Here is a tiny trained network, its code and every weight. The questions are about switching its units off for an input and a class, where a switched-off unit gives its printed mean instead of its output.

import numpy as np


def w(rows, s, z=0):
    codes = np.array(rows[::2]) - 128.0
    scale = np.full(codes.shape[1], s)
    scale[-1] = z or s
    return codes * scale


def norm(h):
    return h / np.sqrt((h * h).mean(-1, keepdims=True) + 1e-5)


def f(y):
    return y / 2 * (1 + np.tanh(0.7978845608 * (y + 0.044715 * y**3)))


def log_softmax(a):
    a = a - a.max(-1, keepdims=True)
    return a - np.log(np.exp(a).sum(-1, keepdims=True))


def net(x, mask):
    res = np.array(x, float).reshape(1, 6) / 4 @ E
    u = 0
    for l in range(4):
        y = f(norm(res) @ A[l][:, :-1].T + A[l][:, -1])
        res = res + np.where(mask[u : u + 7], y, B[l][:, -1]) @ B[l][:, :-1]
        u += 7
    return log_softmax(norm(res)[-1] @ U[:, :-1].T + U[:, -1])


A, B = {}, {}
E = w([
[166,136,124,125,130,189,186,113],'x0',
[170,88,137,178,92,164,174,112],'x1',
[102,58,174,171,113,57,117,118],'x2',
[125,171,93,89,148,154,127,138],'x3',
[197,138,160,202,122,90,125,136],'x4',
[86,125,119,135,135,158,142,250],'x5',
],0.0026)
A[0] = w([
[80,158,134,140,123,111,173,235,127],'0.n0',
[170,127,104,203,113,162,154,163,86],'0.n1',
[26,63,113,173,159,30,70,228,28],'0.n2',
[127,148,175,205,155,22,2,119,1],'0.n3',
[97,195,105,122,126,121,152,232,3],'0.n4',
[129,92,130,115,220,119,146,140,137],'0.n5',
[253,202,65,190,93,198,139,144,149],'0.n6',
],0.0026,0.0018)
B[0] = w([
[160,136,74,160,156,176,87,176,177],'0.n0',
[63,144,200,171,55,115,62,146,130],'0.n1',
[229,191,131,75,128,157,131,71,211],'0.n2',
[101,103,106,51,137,4,154,137,180],'0.n3',
[146,81,50,195,192,99,98,133,92],'0.n4',
[170,95,82,103,61,147,64,161,139],'0.n5',
[117,214,230,136,94,160,76,114,254],'0.n6',
],0.0026,0.00096)
A[1] = w([
[158,170,147,122,116,165,144,45,6],'1.n0',
[44,166,107,42,155,152,87,144,56],'1.n1',
[120,49,187,199,114,136,145,108,58],'1.n2',
[120,124,115,148,149,2,96,97,7],'1.n3',
[164,84,177,234,80,106,160,109,1],'1.n4',
[169,175,69,111,114,157,187,71,28],'1.n5',
[151,131,123,132,147,186,185,188,128],'1.n6',
],0.0039,0.00081)
B[1] = w([
[205,152,153,80,178,175,83,131,186],'1.n0',
[88,56,60,166,49,157,212,80,247],'1.n1',
[199,118,24,137,55,90,196,131,211],'1.n2',
[109,162,199,21,104,42,90,228,223],'1.n3',
[88,119,4,41,41,115,243,94,254],'1.n4',
[153,44,190,70,189,72,64,90,166],'1.n5',
[123,167,110,194,124,47,33,144,179],'1.n6',
],0.003,0.0016)
A[2] = w([
[68,87,118,137,127,128,145,114,67],'2.n0',
[210,131,167,68,206,163,104,42,7],'2.n1',
[112,123,120,169,94,144,130,185,116],'2.n2',
[38,103,116,89,134,206,133,114,62],'2.n3',
[110,72,181,91,121,2,53,119,66],'2.n4',
[119,90,125,64,111,139,185,155,65],'2.n5',
[152,92,85,154,99,83,221,93,55],'2.n6',
],0.0042,0.0015)
B[2] = w([
[138,186,65,120,122,158,73,120,133],'2.n0',
[187,49,183,76,216,156,53,100,207],'2.n1',
[144,128,182,119,200,124,131,99,158],'2.n2',
[82,131,77,135,135,44,72,76,185],'2.n3',
[158,253,157,53,123,51,175,186,253],'2.n4',
[159,137,66,155,124,153,98,121,153],'2.n5',
[145,85,71,80,110,193,128,162,208],'2.n6',
],0.004,0.002)
A[3] = w([
[166,104,86,71,78,127,169,67,3],'3.n0',
[124,106,109,104,188,163,67,54,160],'3.n1',
[118,98,143,34,73,101,180,2,26],'3.n2',
[82,104,102,168,116,200,109,70,49],'3.n3',
[162,149,213,163,128,136,117,97,135],'3.n4',
[96,101,116,182,160,140,118,226,61],'3.n5',
[122,148,93,169,202,188,94,223,134],'3.n6',
],0.0041,0.0014)
B[3] = w([
[102,43,101,183,176,100,151,200,193],'3.n0',
[155,73,126,65,114,126,120,83,225],'3.n1',
[123,106,142,254,168,143,131,239,253],'3.n2',
[99,225,119,97,103,8,107,138,157],'3.n3',
[112,186,110,123,16,219,138,114,145],'3.n4',
[175,62,155,173,251,153,127,103,147],'3.n5',
[80,32,241,231,187,56,150,134,193],'3.n6',
],0.003,0.002)
U = w([
[181,233,189,170,58,226,139,126,4],'0',
[15,104,1,81,151,113,69,72,131],'1',
[78,107,187,241,231,146,113,195,144],'2',
[143,221,173,32,103,14,137,196,179],'3',
[182,25,33,148,26,154,215,159,131],'4',
[208,86,177,30,179,210,51,35,163],'5',
],0.0097,0.0028)

Each question gives the input, the list of numbers given to net, and the class t.
The units are the neurons (one row each of A and B). Each row of codes is followed by its name. A weight is (code - 128) times the scale printed after its matrix; where a second scale follows, it is the last column's (A, B and U).
mask holds one flag per neuron, layer by layer. A switched-off neuron (its flag False) gives its mean, the last column of its row in B, instead of its output. The means were averaged over made-up inputs and are rounded, as every weight is.
A unit's drop is (log p(t) with every unit on - log p(t) with that unit switched off) / (log p(t) with every unit on - log p(t) with every unit switched off).
The circuit of an input: a set's keep is (log p(t) with only the set's units on - log p(t) with every unit switched off) / (log p(t) with every unit on - log p(t) with every unit switched off). Starting from the 12 units with the biggest drops (on a tie, the unit counted first), units are removed one at a time, each time the one whose removal leaves the highest keep (on an exact tie, the one counted first), for as long as the keep stays at least 0.8.
circuit, biggest first: the units of the circuit, biggest drop first
most important unit: the unit with the biggest drop
k most important neurons: the k neurons with the biggest drops, biggest first
top k neurons in layer l: the k neurons of layer l with the biggest drops, biggest first
drop when u is switched off: that unit's drop, to one decimal
input [-2,-1,-3,7,5,-4], class 5: most important unit	2.n1
input [-8,-3,-8,1,0,4], class 2: circuit, biggest first	(1.n4 3.n6 0.n4)
input [-2,2,-2,2,-3,5], class 2: circuit, biggest first	(1.n4 3.n6)
input [6,2,-5,7,-3,2], class 5: 2 most important neurons	(1.n4 1.n5)
input [8,3,2,7,1,1], class 5: top 2 neurons in layer 2	(2.n1 2.n4)
input [2,2,-2,8,-5,8], class 2: circuit, biggest first	(3.n6 1.n4)
input [7,-4,-8,4,7,0], class 5: circuit, biggest first	(2.n1 1.n5)
input [-4,4,8,5,4,-6], class 3: 4 most important neurons	(1.n3 2.n4 0.n3 1.n1)
input [6,4,-5,-8,4,2], class 0: 3 most important neurons	(0.n6 1.n1 0.n3)
input [4,-8,-3,7,0,-2], class 5: circuit, biggest first	(1.n5 2.n1)
input [5,-3,5,5,-1,-1], class 1: 4 most important neurons	(0.n2 1.n1 2.n3 0.n5)
input [7,8,1,7,-5,2], class 5: 3 most important neurons	(1.n4 1.n5 1.n1)
input [1,1,-1,-1,-2,2], class 2: 2 most important neurons	(1.n4 1.n6)
input [-8,1,1,4,-4,-3], class 3: circuit, biggest first	(2.n4)
input [5,5,-4,-1,-3,3], class 0: 2 most important neurons	(0.n6 3.n4)
input [-3,7,-8,-5,-7,4], class 1: top 3 neurons in layer 1	(1.n1 1.n3 1.n0)
input [-3,3,5,0,4,-5], class 3: 3 most important neurons	(1.n3 2.n4 0.n3)
input [-2,5,-6,-1,7,8], class 2: top 2 neurons in layer 3	(3.n6 3.n5)
input [6,5,-2,5,3,-5], class 5: 2 most important neurons	(2.n1 1.n5)
input [-3,6,-1,7,4,2], class 0: circuit, biggest first	(0.n6)
input [7,-4,-7,-7,-3,3], class 2: 4 most important neurons	(1.n4 3.n6 1.n6 0.n2)
input [2,7,-5,5,6,-6], class 5: top 2 neurons in layer 1	(1.n5 1.n0)
input [4,-2,-1,7,-3,0], class 1: 2 most important neurons	(1.n1 0.n2)
input [3,5,-1,2,8,6], class 0: drop when 3.n0 is switched off	0.3
input [5,-6,-3,-5,-3,2], class 1: drop when 0.n1 is switched off	0.0
input [-8,0,8,0,-5,-5], class 3: drop when 2.n4 is switched off	0.1
input [0,5,-7,7,-3,8], class 2: most important unit	3.n6
input [5,-6,-8,-5,-2,5], class 2: drop when 1.n4 is switched off	0.4
